Below are the code and all the weights of a small trained network. Each question names an input and a class and asks about switching units off, where a switched-off unit gives its printed mean instead of its output.

import numpy as np


def w(rows, s, z=0):
    codes = np.array(rows[::2]) - 128.0
    scale = np.full(codes.shape[1], s)
    scale[-1] = z or s
    return codes * scale


def f(y):
    return y / 2 * (1 + np.tanh(0.7978845608 * (y + 0.044715 * y**3)))


def log_softmax(a):
    a = a - a.max(-1, keepdims=True)
    return a - np.log(np.exp(a).sum(-1, keepdims=True))


def net(x, mask):
    res = np.array(x, float).reshape(1, 6) / 4 @ E
    y = f(res @ A[0][:, :-1].T + A[0][:, -1])
    res = res + np.where(mask, y, B[0][:, -1]) @ B[0][:, :-1]
    return log_softmax(res[-1] @ U[:, :-1].T + U[:, -1])


A, B = {}, {}
E = w([
[121,139,127,138,137],'x0',
[30,151,53,48,89],'x1',
[170,75,3,196,92],'x2',
[109,21,108,99,238],'x3',
[128,126,128,127,128],'x4',
[135,117,129,118,119],'x5',
],0.017)
A[0] = w([
[62,157,41,61,124,34],'n1',
[200,116,184,164,138,233],'n2',
[116,108,98,155,88,47],'n3',
[34,124,74,107,107,34],'n4',
[90,78,123,101,194,2],'n5',
[161,154,157,124,139,100],'n6',
[95,66,110,76,237,195],'n7',
[124,135,138,116,111,66],'n8',
[80,85,139,116,162,51],'n9',
[160,159,131,171,87,45],'n10',
[191,200,123,147,65,64],'n11',
[92,76,130,108,174,28],'n12',
[76,180,144,115,46,134],'n13',
[69,108,157,153,93,105],'n14',
[240,129,211,180,154,116],'n15',
[52,223,138,50,57,145],'n16',
[144,91,97,144,148,67],'n17',
[126,135,124,131,136,56],'n18',
[199,143,145,109,140,177],'n19',
[152,108,15,193,86,175],'n20',
[95,231,130,67,61,136],'n21',
[75,151,181,117,124,170],'n22',
[59,146,46,65,121,171],'n23',
[146,108,27,180,88,9],'n24',
[147,185,150,183,22,215],'n25',
[78,90,110,153,128,51],'n26',
[81,198,152,52,112,115],'n27',
[131,154,216,75,193,12],'n28',
[79,206,143,75,63,120],'n29',
[62,144,60,81,120,36],'n30',
[212,124,210,176,133,57],'n31',
[92,172,136,109,108,158],'n32',
[142,132,75,78,147,19],'n33',
[229,70,107,195,169,93],'n34',
[155,79,133,167,169,54],'n35',
[209,44,87,194,192,138],'n36',
[86,145,241,87,164,220],'n37',
[187,215,134,171,9,146],'n38',
[40,111,95,122,106,12],'n39',
],0.013,0.011)
B[0] = w([
[165,99,213,111,171,184],'n1',
[102,79,173,173,164,228],'n2',
[180,194,108,90,118,144],'n3',
[165,103,180,130,180,171],'n4',
[231,226,129,64,109,165],'n5',
[141,109,152,103,149,153],'n6',
[122,61,183,182,167,236],'n7',
[116,129,122,132,139,130],'n8',
[169,146,139,86,138,153],'n9',
[98,106,188,185,173,158],'n10',
[103,75,190,158,186,187],'n11',
[183,189,136,79,114,159],'n12',
[104,139,71,128,97,202],'n13',
[107,138,115,126,134,136],'n14',
[208,148,171,77,152,240],'n15',
[74,152,60,144,69,241],'n16',
[128,121,98,131,130,159],'n17',
[127,112,151,148,161,122],'n18',
[99,89,143,143,150,174],'n19',
[152,51,185,144,170,232],'n20',
[85,139,73,128,91,226],'n21',
[129,141,83,106,111,189],'n22',
[172,169,132,61,101,208],'n23',
[225,170,174,52,127,189],'n24',
[197,143,177,71,149,235],'n25',
[115,104,122,147,155,141],'n26',
[105,140,82,109,110,206],'n27',
[70,33,231,213,250,195],'n28',
[82,148,82,142,72,213],'n29',
[164,107,206,129,193,172],'n30',
[187,195,112,59,92,207],'n31',
[110,147,113,142,91,176],'n32',
[107,74,195,173,177,139],'n33',
[80,121,56,180,77,230],'n34',
[88,124,124,174,126,174],'n35',
[53,138,67,165,73,253],'n36',
[243,162,177,65,145,250],'n37',
[171,109,202,104,201,241],'n38',
[122,87,172,159,172,154],'n39',
],0.013,0.026)
U = w([
[184,209,164,52,118,254],'0',
[108,57,201,193,177,57],'1',
[5,131,3,184,42,155],'2',
],0.015,0.0082)

Each question gives the input, the list of numbers given to net, and the class t.
The units are the neurons (one row each of A and B). Each row of codes is followed by its name. A weight is (code - 128) times the scale printed after its matrix; where a second scale follows, it is the last column's (A, B and U).
mask holds one flag per neuron, in row order. A switched-off neuron (its flag False) gives its mean, the last column of its row in B, instead of its output. The means were averaged over made-up inputs and are rounded, as every weight is.
A unit's drop is (log p(t) with every unit on - log p(t) with that unit switched off) / (log p(t) with every unit on - log p(t) with every unit switched off).
The circuit of an input: a set's keep is (log p(t) with only the set's units on - log p(t) with every unit switched off) / (log p(t) with every unit on - log p(t) with every unit switched off). Starting from the 12 units with the biggest drops (on a tie, the unit counted first), units are removed one at a time, each time the one whose removal leaves the highest keep (on an exact tie, the one counted first), for as long as the keep stays at least 0.8.
circuit, biggest first: the units of the circuit, biggest drop first
most important unit: the unit with the biggest drop
top k neurons: the k neurons with the biggest drops, biggest first
drop when u is switched off: that unit's drop, to one decimal
input [8,-4,4,7,0,-6], class 2: circuit, biggest first : (n36)
input [4,4,0,7,-1,-1], class 0: top 4 neurons : (n5, n28, n23, n12)
input [-7,-7,-1,0,5,-2], class 0: top 4 neurons : (n31, n15, n7, n20)
input [4,6,1,3,4,-4], class 1: top 3 neurons : (n37, n31, n7)
input [8,-3,1,-1,0,4], class 1: top 3 neurons : (n37, n23, n24)
input [-2,-6,0,0,5,-8], class 0: top 2 neurons : (n31, n7)
input [5,-4,6,2,-8,-2], class 2: top 2 neurons : (n36, n34)
input [7,4,-2,8,8,-2], class 0: top 3 neurons : (n5, n12, n23)
input [-6,8,1,2,2,8], class 1: top 2 neurons : (n37, n31)
input [8,3,-4,8,3,1], class 0: top 2 neurons : (n5, n12)
input [-3,1,-5,-3,-7,1], class 2: top 2 neurons : (n16, n15)
input [-8,-8,1,-3,-8,5], class 1: top 2 neurons : (n2, n37)
input [-3,-4,7,-4,-2,-5], class 1: drop when n28 is switched off : 0.0
input [-4,-3,8,3,-6,1], class 2: drop when n36 is switched off : 0.3
input [-5,-3,8,-5,-5,-7], class 1: most important unit : n20
input [1,-3,2,7,2,6], class 2: drop when n36 is switched off : 0.2
